Here is a tiny trained network, its code and every weight. The questions are about switching its units off for an input and a class, where a switched-off unit gives its printed mean instead of its output.

import numpy as np


def w(rows, s, z=0):
    codes = np.array(rows[::2]) - 128.0
    scale = np.full(codes.shape[1], s)
    scale[-1] = z or s
    return codes * scale


def f(y):
    return y / 2 * (1 + np.tanh(0.7978845608 * (y + 0.044715 * y**3)))


def log_softmax(a):
    a = a - a.max(-1, keepdims=True)
    return a - np.log(np.exp(a).sum(-1, keepdims=True))


def net(x, mask):
    res = np.array(x, float).reshape(1, 7) / 4 @ E
    y = f(res @ A[0][:, :-1].T + A[0][:, -1])
    res = res + np.where(mask, y, B[0][:, -1]) @ B[0][:, :-1]
    return log_softmax(res[-1] @ U[:, :-1].T + U[:, -1])


A, B = {}, {}
E = w([
[99,80,59,117,182,218,158,152,88],'x0',
[46,119,122,139,57,58,184,114,93],'x1',
[67,104,120,147,223,22,153,174,216],'x2',
[176,176,156,223,44,170,50,183,212],'x3',
[94,240,1,161,190,143,207,49,220],'x4',
[178,98,159,193,99,153,62,95,38],'x5',
[81,77,104,193,106,91,152,155,134],'x6',
],0.0059)
A[0] = w([
[2,107,198,47,195,217,119,211,51,176],'N1',
[81,104,68,181,64,212,134,198,126,167],'N2',
[43,97,192,93,91,145,85,139,154,251],'N3',
[135,201,205,171,34,90,114,179,120,165],'N4',
[77,109,157,164,68,118,98,162,164,181],'N5',
[181,121,138,100,124,76,108,197,13,72],'N6',
[163,109,217,94,111,132,174,155,128,116],'N7',
],0.0068,0.0024)
B[0] = w([
[146,95,68,102,164,70,60,121,115,242],'N1',
[243,115,74,106,181,205,153,133,79,218],'N2',
[198,118,149,75,55,93,83,254,188,210],'N3',
[129,172,216,111,45,65,109,115,173,253],'N4',
[169,132,168,127,173,141,138,126,206,209],'N5',
[144,80,136,136,120,114,95,157,68,204],'N6',
[114,63,168,161,81,86,99,210,144,172],'N7',
],0.0094,0.0047)
U = w([
[201,62,124,98,132,69,111,239,63,136],'0',
[127,99,114,147,162,149,209,128,109,251],'1',
[148,34,179,156,101,105,52,125,164,9],'2',
[132,134,103,191,92,93,73,122,152,27],'3',
[129,1,103,103,153,97,77,169,75,126],'4',
[66,83,53,136,187,122,152,127,14,5],'5',
],0.0076,0.0027)

Each question gives the input, the list of numbers given to net, and the class t.
The units are the neurons (one row each of A and B). Each row of codes is followed by its name. A weight is (code - 128) times the scale printed after its matrix; where a second scale follows, it is the last column's (A, B and U).
mask holds one flag per neuron, in row order. A switched-off neuron (its flag False) gives its mean, the last column of its row in B, instead of its output. The means were averaged over made-up inputs and are rounded, as every weight is.
A unit's drop is (log p(t) with every unit on - log p(t) with that unit switched off) / (log p(t) with every unit on - log p(t) with every unit switched off).
The circuit of an input: a set's keep is (log p(t) with only the set's units on - log p(t) with every unit switched off) / (log p(t) with every unit on - log p(t) with every unit switched off). Starting from all 7 units, units are removed one at a time, each time the one whose removal leaves the highest keep (on an exact tie, the one counted first), for as long as the keep stays at least 0.8.
units of the circuit, in order: the units of the circuit, biggest drop first
most important unit: the unit with the biggest drop
top k neurons: the k neurons with the biggest drops, biggest first
drop of u: that unit's drop, to one decimal
input [-7,-1,-6,-5,4,2,-5], class 1: units of the circuit, in order	(N1; N3)
input [4,2,-4,-1,2,-4,2], class 5: most important unit	N4
input [1,3,7,-1,1,7,-5], class 5: units of the circuit, in order	(N4; N3; N7)
input [7,-7,4,-2,4,5,6], class 5: top 3 neurons	(N3; N4; N5)
input [7,4,-2,8,1,-2,3], class 1: top 2 neurons	(N2; N1)
input [6,-6,0,0,5,0,-4], class 5: top 4 neurons	(N3; N4; N5; N7)
input [1,-8,-5,-6,2,-6,8], class 5: top 2 neurons	(N3; N4)
input [-8,-8,-8,-1,3,-6,0], class 1: top 2 neurons	(N3; N1)
input [4,-6,3,-1,3,-4,-3], class 5: top 4 neurons	(N3; N4; N5; N7)
input [5,4,7,-5,1,3,3], class 5: drop of N5	0.1
input [1,6,-8,4,7,6,3], class 1: drop of N3	0.2
input [8,5,2,7,2,8,-4], class 1: drop of N2	0.2
